Where the symbols take the elements:
k: ZS->BR, DS->LS, SR->BL, BP->QP, RC->SZ, ZP->DP, GH->ZM, MQ->BC, FB->BH, MN->HT, CL->LC, LH->LJ, NH->MD, RD->JP, GL->TR, ZR->DJ, JN->JM, LS->PF, FQ->ZP, DJ->CN, JF->MT, HH->PC, DG->FJ, SM->GF, GD->SM, ZJ->HJ, LJ->MB, MD->QH, GQ->JF, TR->SB, TZ->QS, BB->DT, QS->MJ, HL->DL, FJ->QT, ZN->GS, TC->HM, GJ->ZD, HT->FR, BZ->DN, HZ->TG, BC->ZJ, CQ->PG, RG->CZ, HQ->LT, DD->FP, QP->BT, TD->RC, JR->NQ, LZ->SN, ZT->TD, JQ->BP, TH->HQ, JP->TZ, RR->ZS, ZD->MN, DM->LG, CJ->JQ, PJ->BB, MF->ZT, PC->BZ, TG->CQ, CZ->JG, GS->DG, LD->MQ, HM->FQ, LL->FZ, FR->CJ, DT->NB, RJ->GD, MJ->BM, FP->JD, DQ->JN, BT->FB, MC->HZ, SN->SR, BL->TC, NZ->DR, NF->GL, JJ->HD, QC->HR, FG->LZ, PG->QZ, LG->LH, GF->DM, RM->GJ, GN->RF, JM->MF, RN->JR, GR->HL, DL->RN, PF->QC, JH->HN, CN->ZN, BR->DQ, HN->DS, LC->DD, NQ->JH, HJ->RD, JD->GQ, QZ->FG, JL->CF, QD->SF, QQ->MC, BH->CR, NB->NF, DN->RR, LT->ZR, MT->RJ, CR->JL, SF->GN, SZ->QQ, MB->LD, DP->TT, TT->JJ, QH->GH, HD->PJ, RF->LL, ZM->TH, QT->HH, FZ->CL, JG->NH, HR->RM, CF->RG, DR->QD, SB->NZ, BM->GR
j: ZS->GD, DS->QQ, SR->HL, BP->HM, RC->LD, ZP->JH, GH->SB, MQ->DG, FB->DP, MN->LZ, CL->JL, LH->DJ, NH->NF, RD->PC, GL->MN, ZR->GN, JN->DM, LS->MC, FQ->NQ, DJ->RF, JF->MD, HH->JD, DG->LC, SM->TH, GD->ZM, ZJ->QT, LJ->CN, MD->GL, GQ->NH, TR->HT, TZ->DN, BB->HR, QS->RR, HL->JN, FJ->DD, ZN->FZ, TC->RN, GJ->QZ, HT->SN, BZ->JF, HZ->HJ, BC->FJ, CQ->JP, RG->BB, HQ->QD, DD->RG, QP->FQ, TD->MB, JR->ZT, LZ->BM, ZT->LJ, JQ->TC, TH->DR, JP->BZ, RR->RJ, ZD->FG, DM->LT, CJ->BL, PJ->QC, MF->LH, PC->GQ, TG->RD, CZ->DT, GS->CL, LD->GS, HM->JR, LL->BH, FR->SR, DT->RM, RJ->GH, MJ->ZS, FP->CZ, DQ->GF, BT->ZP, MC->ZJ, SN->GR, BL->DL, NZ->CJ, NF->ZD, JJ->LS, QC->TG, FG->MJ, PG->TZ, LG->ZR, GF->HQ, RM->PG, GN->BT, JM->LG, RN->MF, GR->DQ, DL->JM, PF->HZ, JH->RC, CN->LL, BR->SM, HN->SZ, LC->CF, NQ->TD, HJ->HH, JD->JG, QZ->QS, JL->HD, QD->BP, QQ->BC, BH->TT, NB->GJ, DN->MT, LT->SF, MT->QH, CR->JJ, SF->QP, SZ->MQ, MB->ZN, DP->HN, TT->DS, QH->TR, HD->PF, RF->FB, ZM->NZ, QT->FP, FZ->CR, JG->NB, HR->CQ, CF->PJ, DR->JQ, SB->FR, BM->BR
g: ZS->BM, DS->JJ, SR->CJ, BP->SF, RC->HN, ZP->FB, GH->GD, MQ->QQ, FB->LL, MN->TR, CL->DG, LH->ZT, NH->JF, RD->CQ, GL->QH, ZR->LH, JN->DL, LS->HD, FQ->BT, DJ->LJ, JF->DN, HH->RD, DG->BC, SM->DQ, GD->BR, ZJ->HZ, LJ->TD, MD->MT, GQ->BZ, TR->GH, TZ->QZ, BB->CZ, QS->FG, HL->BL, FJ->ZJ, ZN->LD, TC->BP, GJ->NF, HT->SB, BZ->TZ, HZ->QC, BC->MC, CQ->RM, RG->FP, HQ->DM, DD->QT, QP->GN, TD->JH, JR->FQ, LZ->HT, ZT->NQ, JQ->QD, TH->GF, JP->PG, RR->MJ, ZD->GL, DM->JM, CJ->DR, PJ->RG, MF->JR, PC->JP, TG->HR, CZ->JD, GS->MQ, LD->SZ, HM->QP, LL->ZN, FR->NZ, DT->JG, RJ->ZS, MJ->LZ, FP->HH, DQ->HL, BT->RF, MC->PF, SN->FR, BL->JQ, NZ->TH, NF->MD, JJ->JL, QC->BB, FG->MN, PG->GJ, LG->MF, GF->JN, RM->NB, GN->DJ, JM->RN, RN->HM, GR->SR, DL->TC, PF->PJ, JH->DP, CN->MB, BR->GR, HN->TT, LC->FJ, NQ->ZP, HJ->TG, JD->PC, QZ->ZD, JL->LC, QD->LT, QQ->LS, BH->FZ, NB->NH, DN->QS, LT->LG, MT->RR, CR->CL, SF->ZR, SZ->DS, MB->RC, DP->BH, TT->CR, QH->RJ, HD->CF, RF->CN, ZM->SM, QT->HJ, FZ->GS, JG->GQ, HR->DT, CF->DD, DR->HQ, SB->ZM, BM->SN
l: ZS->LZ, DS->CR, SR->NZ, BP->LT, RC->DP, ZP->RF, GH->ZS, MQ->DS, FB->CN, MN->QH, CL->MQ, LH->JR, NH->BZ, RD->HR, GL->MT, ZR->MF, JN->BL, LS->JL, FQ->GN, DJ->ZT, JF->TZ, HH->TG, DG->QQ, SM->GR, GD->BM, ZJ->PF, LJ->NQ, MD->DN, GQ->JP, TR->RJ, TZ->GJ, BB->FP, QS->ZD, HL->CJ, FJ->MC, ZN->RC, TC->QD, GJ->NH, HT->GH, BZ->PG, HZ->PJ, BC->LS, CQ->DT, RG->QT, HQ->JN, DD->ZJ, QP->ZR, TD->ZP, JR->QP, LZ->TR, ZT->FQ, JQ->HQ, TH->DQ, JP->RM, RR->FG, ZD->MD, DM->DL, CJ->TH, PJ->DD, MF->HM, PC->CQ, TG->BB, CZ->HH, GS->SZ, LD->HN, HM->SF, LL->MB, FR->ZM, DT->JD, RJ->MJ, MJ->MN, FP->HJ, DQ->SR, BT->DJ, MC->HD, SN->SB, BL->DR, NZ->SM, NF->JF, JJ->CL, QC->RG, FG->GL, PG->NB, LG->RN, GF->HL, RM->JG, GN->LH, JM->TC, RN->BP, GR->FR, DL->JQ, PF->CF, JH->FB, CN->TD, BR->SN, HN->BH, LC->BC, NQ->BT, HJ->QC, JD->RD, QZ->NF, JL->DG, QD->DM, QQ->JJ, BH->ZN, NB->GQ, DN->QZ, LT->JM, MT->QS, CR->GS, SF->LG, SZ->TT, MB->JH, DP->LL, TT->FZ, QH->RR, HD->LC, RF->LJ, ZM->BR, QT->HZ, FZ->LD, JG->PC, HR->CZ, CF->FJ, DR->GF, SB->GD, BM->HT
b: ZS->SN, DS->JL, SR->DR, BP->ZR, RC->TT, ZP->LL, GH->BR, MQ->LS, FB->ZN, MN->GH, CL->BC, LH->NQ, NH->DN, RD->RM, GL->RJ, ZR->ZT, JN->TC, LS->CF, FQ->RF, DJ->TD, JF->QS, HH->CQ, DG->MC, SM->HL, GD->GR, ZJ->QC, LJ->JH, MD->RR, GQ->TZ, TR->GD, TZ->ZD, BB->JD, QS->MN, HL->JQ, FJ->HZ, ZN->SZ, TC->SF, GJ->MD, HT->ZM, BZ->QZ, HZ->BB, BC->PF, CQ->NB, RG->HH, HQ->JM, DD->HJ, QP->DJ, TD->DP, JR->BT, LZ->SB, ZT->ZP, JQ->LT, TH->JN, JP->GJ, RR->LZ, ZD->QH, DM->RN, CJ->HQ, PJ->FP, MF->FQ, PC->PG, TG->DT, CZ->PC, GS->QQ, LD->DS, HM->GN, LL->LD, FR->TH, DT->GQ, RJ->BM, MJ->HT, FP->RD, DQ->BL, BT->CN, MC->PJ, SN->NZ, BL->QD, NZ->GF, NF->MT, JJ->LC, QC->CZ, FG->TR, PG->NF, LG->JR, GF->DL, RM->NH, GN->LJ, JM->HM, RN->QP, GR->CJ, DL->BP, PF->RG, JH->BH, CN->RC, BR->SR, HN->CR, LC->ZJ, NQ->FB, HJ->HR, JD->JP, QZ->GL, JL->FJ, QD->LG, QQ->HD, BH->GS, NB->JF, DN->FG, LT->MF, MT->MJ, CR->DG, SF->LH, SZ->JJ, MB->HN, DP->FZ, TT->CL, QH->ZS, HD->DD, RF->MB, ZM->DQ, QT->TG, FZ->MQ, JG->BZ, HR->JG, CF->QT, DR->DM, SB->SM, BM->FR
u: ZS->HT, DS->CL, SR->TH, BP->LG, RC->BH, ZP->CN, GH->BM, MQ->JJ, FB->MB, MN->RJ, CL->QQ, LH->FQ, NH->TZ, RD->DT, GL->RR, ZR->JR, JN->JQ, LS->LC, FQ->DJ, DJ->NQ, JF->QZ, HH->HR, DG->LS, SM->SR, GD->SN, ZJ->PJ, LJ->ZP, MD->QS, GQ->PG, TR->ZS, TZ->NF, BB->HH, QS->GL, HL->DR, FJ->PF, ZN->HN, TC->LT, GJ->JF, HT->GD, BZ->GJ, HZ->RG, BC->HD, CQ->JG, RG->HJ, HQ->DL, DD->HZ, QP->LH, TD->FB, JR->GN, LZ->GH, ZT->BT, JQ->DM, TH->HL, JP->NB, RR->MN, ZD->MT, DM->TC, CJ->GF, PJ->QT, MF->QP, PC->RM, TG->CZ, CZ->RD, GS->DS, LD->TT, HM->ZR, LL->RC, FR->SM, DT->PC, RJ->LZ, MJ->TR, FP->TG, DQ->CJ, BT->LJ, MC->CF, SN->ZM, BL->HQ, NZ->DQ, NF->DN, JJ->DG, QC->FP, FG->QH, PG->NH, LG->HM, GF->BL, RM->GQ, GN->ZT, JM->BP, RN->SF, GR->NZ, DL->QD, PF->DD, JH->LL, CN->JH, BR->FR, HN->FZ, LC->MC, NQ->RF, HJ->BB, JD->CQ, QZ->MD, JL->BC, QD->JM, QQ->JL, BH->LD, NB->BZ, DN->ZD, LT->RN, MT->FG, CR->MQ, SF->MF, SZ->CR, MB->DP, DP->ZN, TT->GS, QH->MJ, HD->FJ, RF->TD, ZM->GR, QT->QC, FZ->SZ, JG->JP, HR->JD, CF->ZJ, DR->JN, SB->BR, BM->SB

In the rows, 154 means zero.

The rows follow the links: the fewer symbols apart two elements are, the more alike their rows tend to be.

Row, then element:
[ 180  243  106  166  230  157   70   98  213  103  140   95  117  134  133   97  145  131  130  118  186  154  151  218  189  146  198  121  182  177  150  157   81  193  169  113   82  156  235  215  255  147  109  226  183  152  149  205  148  132  171  168  116  188  127  175  119  139  123  178  165  146  204  104  219]
element: HN
[ 146  121  146   93  150  150  225  152  203  204  114  214  146  180  256  213  150   85  173  168   72  189  194   82  118  171  100  141  193  144  163  137  148  163  121  170  205  155  173  165   79  186  207  136  129  121  221  146  208  224  188  127  119   74  197  160  228  217  129  157  168  154   53  181  172]
element: SM
[ 178  240   66   99  237  177  118  118  230  133  119  158  119  143  198  164  149  100  146  131  138  166  131  148  187  117  165   93  192  176  149  160   86  192  127  133  112  176  269  232  183  151  136  220  149  100  212  202  186  190  168  126   93  165  149  190  182  208   88  197  177  176  145  160  230]
element: QP
[ 130   55  235  182   65  136  222  198   81  203  175  192  188  173  145  175  152  182  175  187  129  151  186  121  113  192  122  199  133  121  162  140  231  111  159  187  216  136   53   80   82  166  192   77  143  191  121  101  141  148  149  158  206  116  168  127  160  130  206  113  137  141  120  176   76]
element: QZ
[ 148  117  203  178  136  138  151  230   23  153  180  222  180  150   72  188  183  238  177  144  195   95  170  186  158  175  176  201  116   83  137  157  266   90  183  169  148  128  130  113  155  112  120  134  111  207  101   99  142  136  206  176  211  173  117  140  113  108  157  124  177  175  139  202   78]
element: BZ
[ 139   77  247  216   79  114  170  139  140  173  167  101  177  174  131   88  131  156  137  179  151  187  229  194  107  213  142  201  164  149  171  136  168  155  193  162  184  116   44  110  165  181  181  101  179  234   92  139  122  112  156  196  189   96  171  133  115   78  226  111  133  103  155  102  123]
element: CZ
[ 151   79  217  133  120  107  204  171  142  209  126  213  165  185  209  176  153  119  170  167   88  180  274  143  106  222  121  193  197   98  169  130  199  139  167  165  199  110  131  146  119  188  191  122  129  202  156  127  190  193  251  171  149   42  177  146  177  151  171  126  190  135   38  163  134]
element: MT
[ 138   97  213  185  112  148  177  228   26  168  191  217  190  158   90  185  175  232  179  164  189  102  149  158  143  167  155  198   96   96  142  154  264   88  177  177  169  135   90   91  119  125  142  110  123  195  103   89  135  132  167  166  217  173  135  129  126  112  177  120  159  167  141  203   61]
element: GJ
[ 127   76  239  226   71  127  170  148  112  166  184  100  184  162  109   93  143  184  144  184  168  164  188  183  122  195  148  199  129  160  162  147  181  142  186  166  185  135   32   86  160  168  175   97  183  219   83  129  103  100  123  193  204  142  162  122  107   83  228  112  121  116  185  106  105]
element: TG
[ 145  110  158  100  129  151  233  162  192  207  128  202  152  178  251  213  147   92  175  177   77  190  190   71  116  166   94  153  186  148  167  137  161  158  120  178  216  166  146  149   59  189  214  125  137  116  214  137  196  216  174  124  129   80  205  147  230  213  147  153  156  145   63  191  157]
element: GR
[ 136  143  114  114  118  204  221  152  185  177  154  154  163  151  211  196  145  132  157  190  120  165   61   47  145   99  106  124  120  213  155  160  128  168  107  184  210  202  119  127   57  161  207  115  158   59  219  151  159  180   46   87  152  179  193  149  221  222  150  176   98  167  174  184  157]
element: TC
[ 160  109  194  130  165  110  189  173  139  194  119  237  151  182  202  192  160  122  176  146   94  169  269  162  122  216  143  180  203   76  163  136  201  137  160  160  170  108  176  171  134  177  170  151  115  197  160  132  197  203  281  180  134   55  161  158  170  153  142  128  213  146   27  181  146]
element: FG
[ 170  192  173  202  191  126   67  152  110  112  165  124  149  137   69  101  160  194  143  113  214  121  185  262  188  171  218  170  156  118  146  156  169  142  205  122   85  124  178  170  261  121   90  195  161  224   92  163  129  105  210  206  166  188  104  161   73   84  157  138  182  151  185  124  151]
element: DD
[ 129   69  221  183   78  144  203  218   47  182  192  202  190  165  110  183  165  216  176  176  157  121  153  133  126  176  133  203  111  118  150  151  241   95  166  186  193  140   64   75   90  138  171   82  130  188  115   92  136  134  151  158  212  150  158  123  143  119  192  119  144  162  135  191   69]
element: JF
[ 183  229  103  155  219  148   83   82  246  118  126   82  122  142  162   89  141  101  121  124  158  187  172  205  180  147  192  118  201  187  159  152   63  206  158  115   96  148  222  220  246  171  130  218  189  155  163  215  157  144  161  171  104  154  145  181  135  152  133  180  158  135  180   87  234]
element: ZN
[ 174  201   92   79  225  172  160  181  162  154  122  247  137  154  201  238  175  132  178  126  128  132  143  119  174  124  154  120  172  114  140  156  171  147  123  150  132  168  264  208  124  137  139  201  102  109  220  153  208  220  221  116  112  147  147  181  206  226   75  184  201  198   88  226  178]
element: HL
[ 173  175  180  198  175  104   91   94  205  137  132   79  132  159  140   61  143  126  124  133  168  187  241  248  153  201  194  165  200  149  168  143  100  192  197  119  115  112  162  193  254  181  133  189  187  226  109  192  139  122  207  212  130  116  137  157   94   91  178  143  173  111  162   74  202]
element: MC
[ 170  149  198  178  174  118  116  200   60  150  162  213  164  156   88  162  176  205  166  122  190  107  218  227  157  199  199  191  151   61  137  147  236  109  196  146  112  117  188  155  199  128   96  179  110  229  104  120  156  144  270  197  171  143  112  152  101  109  139  125  212  164  112  185  111]
element: GQ
[ 148  179   88   93  177  208  185  205  123  147  161  223  159  142  160  242  177  179  177  156  160  106   42   80  177   87  142  122  101  156  131  166  177  122  111  174  161  200  196  144   89  109  147  150  122   67  210  133  174  191  107   94  154  218  153  158  207  223  107  182  146  209  169  236  134]
element: HQ
[ 174  243  104  170  224  166   63  118  182   93  153   97  132  127   97  103  160  167  125  118  215  137  114  223  199  124  216  130  153  175  145  164  101  183  167  121   79  162  219  202  258  125   95  221  174  154  136  194  137  118  145  167  137  222  116  177   99  134  130  172  160  160  231  123  195]
element: FZ
[ 178  237  106  157  225  154   74   85  232  108  131   84  117  141  147   91  145  114  125  121  173  171  160  218  182  149  194  114  196  181  147  152   68  199  160  114   84  151  232  222  258  152  117  222  185  155  157  215  154  139  170  172  109  163  138  182  122  146  132  176  166  147  191   97  231]
element: BH
[ 182  252   61  107  236  194  109  134  205  118  136  159  120  133  169  174  167  133  150  124  170  139   86  147  198  100  177  100  160  174  139  167   99  181  128  131  100  187  270  219  186  130  121  220  148   92  205  196  175  176  148  131  106  203  139  190  181  206   80  200  169  185  177  175  214]
element: LH
[ 177  246  101  164  221  161   64  115  198  100  150   94  121  123  115  101  152  153  124  118  207  154  134  224  199  129  204  127  168  175  145  164   90  184  166  117   77  156  234  210  256  130   98  229  173  156  140  204  134  127  153  168  122  208  122  177  114  136  127  180  166  155  216  111  207]
element: LD
[ 178  186  165  196  205  110   69  127  153  121  147  115  133  148   92   86  154  161  136  114  194  155  219  264  179  188  205  172  184  119  154  150  134  162  203  117   87  117  188  190  272  146  100  208  169  224   97  178  140  121  226  211  146  151  114  167   77   86  150  141  189  130  170  105  170]
element: PF

Each walk starts at a row. The symbols on each line, taken left to right, move it on to the next element.
Each answer is a row, close to the row of the element it stands for.
start [ 171  194   99   75  222  167  166  174  170  163  118  246  129  152  214  228  169  119  174  128  115  145  154  127  162  134  147  119  181  121  144  155  161  153  124  148  139  166  265  210  127  144  139  198  106  116  227  159  212  222  229  118  104  132  153  180  209  226   81  181  205  193   69  214  187]
g l b k u
[ 164  188   96   98  180  165  175  100  271  165  112  132  130  157  251  163  138   65  137  154   98  206  155  105  151  136  122  110  201  201  163  149   69  204  119  145  168  174  202  207  134  181  189  179  167   92  225  198  184  195  142  118   93  119  188  175  208  216  126  186  149  148  126  139  228]
k k b k l b b k
[ 179  184  174  198  189  110   82  100  189  127  134   95  136  152  124   70  146  135  122  128  168  171  235  261  163  200  193  165  208  145  168  146  109  178  198  115  102  113  176  196  266  165  120  197  188  226  112  186  140  123  218  207  136  126  128  164   92   97  168  143  181  119  161   82  192]
start [ 176  179  104   77  223  159  171  160  183  168  104  235  130  162  220  226  170  107  175  136   98  157  176  119  154  150  137  126  193  116  146  153  156  154  121  148  148  163  252  210  124  156  156  194  110  118  224  160  215  232  233  124  100  114  159  174  212  221   90  182  208  187   61  208  188]
g u j b
[ 141  153  112  107  139  183  210  114  243  176  138  134  147  163  248  174  130   87  149  185   90  198  118   70  139  121   96  121  171  217  171  150   89  191  101  164  205  188  143  158   85  189  212  132  168   75  223  177  177  187   79  103  119  133  202  159  225  218  149  183  111  145  152  151  194]
l b l g l
[ 182  223   76   96  230  179  125  110  253  139  113  152  114  149  217  162  149   89  143  129  125  178  144  143  175  130  156  100  200  179  149  157   75  197  121  130  128  170  262  229  183  165  146  215  155  106  219  202  185  200  170  128   87  147  161  184  193  213   98  190  177  163  140  152  233]
start [ 140   77  251  211   90  100  168  128  151  184  160  109  172  168  146   91  134  146  144  171  140  192  259  194  115  224  148  203  181  142  171  131  165  155  189  155  183  112   59  118  174  189  181  107  178  238   97  144  135  118  181  199  180   85  164  130  112   83  228  110  146  102  134   95  132]
b u b g
[ 127   65  231  177   76  144  215  199   67  184  183  189  190  168  127  178  159  199  174  186  148  138  168  127  123  186  132  199  115  119  158  147  238  105  168  185  208  140   56   79   84  154  177   79  134  188  123   96  137  141  147  160  210  136  168  127  144  123  197  115  144  152  129  180   69]
u g k u b b g
[ 163  152  125   88  184  147  198  153  200  184  104  225  131  170  247  211  155   86  171  152   80  177  202  104  141  166  118  138  203  127  163  146  150  165  119  159  178  153  216  198  111  181  181  166  123  127  220  154  216  232  220  126  107   84  182  173  223  223  104  173  186  167   50  192  188]
start [ 167  147  206  179  181  100  117  172   92  150  142  204  151  160  112  142  169  175  166  124  170  134  258  236  155  215  197  187  183   73  156  143  206  128  197  134  117  101  190  176  213  139  113  181  121  242  109  137  164  155  284  206  159  110  121  157  106  102  149  124  219  147   94  156  138]
g g k l u g
[ 157   94  208  141  141  107  197  166  144  198  122  226  155  183  202  180  158  117  172  156   90  179  277  150  115  216  127  184  206   82  164  132  201  144  161  156  181  105  157  157  125  185  175  142  121  204  161  124  196  201  268  171  140   51  172  153  174  156  152  130  204  137   28  167  143]
b l b j j u g g
[ 164  200   89   83  225  184  158  190  143  147  132  244  139  146  186  241  180  144  179  130  141  119  117  120  182  117  155  110  159  120  136  166  178  139  117  155  135  174  268  192  122  122  129  197  104   94  215  147  202  214  204  119  120  170  142  175  198  224   70  184  196  204   99  226  169]
start [ 142  124  204  233  112  138  124  178   66  133  199  120  184  142   56  113  161  229  146  160  219  121  137  212  152  159  184  189  100  144  147  158  201  115  194  162  141  138   78   93  184  134  124  127  164  209   75  128  102   86  122  186  212  204  123  130   93   79  201  126  132  143  221  136   91]
l g b g
[ 168  123  220  188  153   92  133  136  142  167  134  160  146  174  142  114  152  140  150  138  145  172  286  230  126  235  169  197  208   90  169  136  173  158  195  136  139   95  148  170  217  178  139  167  148  253  104  150  156  145  271  217  148   69  148  150  112   96  175  116  204  114   90  115  148]
l k j b l
[ 128   54  237  169   67  124  234  190   97  202  170  191  190  176  158  175  151  169  175  188  118  158  207  121  105  200  113  203  142  125  168  143  221  121  167  184  219  130   55   89   78  174  199   77  142  194  128  106  150  153  165  161  196   96  173  122  164  127  206  111  140  135  101  173   86]
start [ 157  143  133   88  163  144  214  152  205  194  108  219  142  176  250  213  149   87  170  164   69  189  206   93  132  166  113  137  204  136  161  141  147  169  117  158  187  151  198  186   90  186  194  161  131  124  225  146  205  228  213  121  110   77  183  165  227  217  118  166  181  156   51  189  185]
g l g u l b
[ 139  159  100  106  142  212  203  191  137  161  175  195  167  141  176  225  167  170  179  172  147  127   29   57  165   83  117  122  103  185  140  167  167  134  111  183  185  209  157  125   60  130  168  132  129   61  203  142  165  180   65   94  163  212  167  153  208  221  123  182  121  196  182  218  134]
l l g g
[ 137  142  117  111  119  193  220  144  209  178  154  139  162  154  223  195  138  115  160  190  111  182   83   52  144  109   97  127  140  217  159  153  116  173  107  176  212  198  125  137   59  178  206  116  168   66  218  161  163  185   48  102  145  160  199  147  226  219  158  174  108  161  169  164  162]
start [ 136  100  225  230   86  137  148  170   84  153  194  105  187  151   77  108  144  215  145  176  201  142  151  189  140  173  164  199  110  160  151  154  191  125  187  170  163  139   49   84  163  148  153  110  177  206   79  127  104   86  108  184  217  176  139  125   95   80  223  118  123  132  212  120   95]
g b u u
[ 174  151  197  181  181  115  115  185   75  146  152  216  152  158  102  149  175  193  165  119  186  119  237  237  160  206  201  186  169   63  149  150  221  118  192  137  115  106  188  166  211  131  106  188  122  234  102  129  161  149  281  197  165  135  115  155  107  103  141  127  219  160  100  170  124]
g l g u l b
[ 131   54  236  165   75  120  226  183  113  211  158  189  183  185  184  179  154  157  166  187  105  170  223  124  102  205  111  196  162  121  170  137  218  128  159  181  219  127   59   96   79  181  201   84  138  197  136  108  158  165  179  166  183   83  179  124  169  132  203  115  155  134   82  168   98]
start [ 181  197  170  199  192  123   66  137  131  113  156  124  139  148   76   89  159  184  139  114  205  140  200  262  176  185  217  168  166  116  147  154  150  151  203  120   83  120  185  191  265  137   90  198  164  223   91  171  136  107  224  206  147  169  104  159   77   97  154  141  193  145  177  111  162]
l b b g
[ 143   86  245  207  106   98  160  128  154  180  147  118  162  179  154   91  133  139  139  165  130  187  280  201  108  234  146  202  198  129  175  132  159  160  192  153  172  106   77  139  182  197  179  121  175  240  102  144  136  128  206  209  169   73  166  134  122   85  211  110  162   98  114  101  144]
l u b u
[ 161  143  197  179  169  127  126  212   39  149  170  221  166  158   82  172  177  220  173  129  197  100  198  217  162  187  194  185  141   65  143  156  249  104  195  149  120  121  168  145  189  110  103  167  111  222  103  114  155  139  249  187  187  162  110  148  107  107  146  127  203  177  119  192  101]
start [ 164  198   83   84  203  203  168  202  128  146  153  242  147  138  167  243  182  165  185  137  162  113   74  104  189   96  155  118  132  132  139  172  188  129  118  159  141  190  239  171  106  113  127  183  104   83  211  143  185  198  154  109  135  199  138  170  209  226   82  184  179  216  135  240  148]
l g j u g
[ 150  160  106  101  149  180  201  108  264  173  126  128  132  159  253  164  135   77  146  180   87  207  131   79  142  125  107  120  182  209  167  148   79  200  110  160  195  185  163  175  100  193  209  153  180   83  227  187  177  194  101  110  111  122  205  156  231  224  143  181  124  148  139  141  210]
u j l l l j
[ 183  248   61  106  242  177  112  131  221  118  124  160  116  141  185  165  165  120  147  122  154  157  114  148  191  110  173  101  179  171  148  164   96  187  129  133  101  179  275  227  185  138  129  222  147   94  211  198  185  183  165  130   93  186  141  187  178  212   87  192  178  178  161  166  229]
start [ 160  168  182  216  158  138   88  166   81  117  179  135  162  138   45  105  164  226  150  122  226  105  152  239  178  164  206  179  123  125  138  160  188  127  199  141   97  131  146  142  235  115   98  172  155  217   76  143  120   97  180  193  189  206  104  152   77   78  172  136  164  149  208  132  119]
j u g b
[ 167  131  217  184  170   89  121  146  125  168  137  176  147  171  132  119  156  148  151  126  147  159  285  239  137  230  183  194  210   84  158  134  189  149  199  132  127   93  168  178  219  163  130  173  142  250  107  148  160  149  280  213  150   77  134  152  112   96  162  121  209  130   81  129  154]
b j k l g l l
[ 142   60  223  152  107  107  219  165  137  210  137  203  171  191  204  175  150  125  173  173   90  185  262  139  100  219  113  195  186  104  174  136  203  142  162  174  208  116  103  130  103  188  201  105  138  201  148  121  176  181  220  172  163   49  187  140  177  146  180  120  178  130   54  164  126]
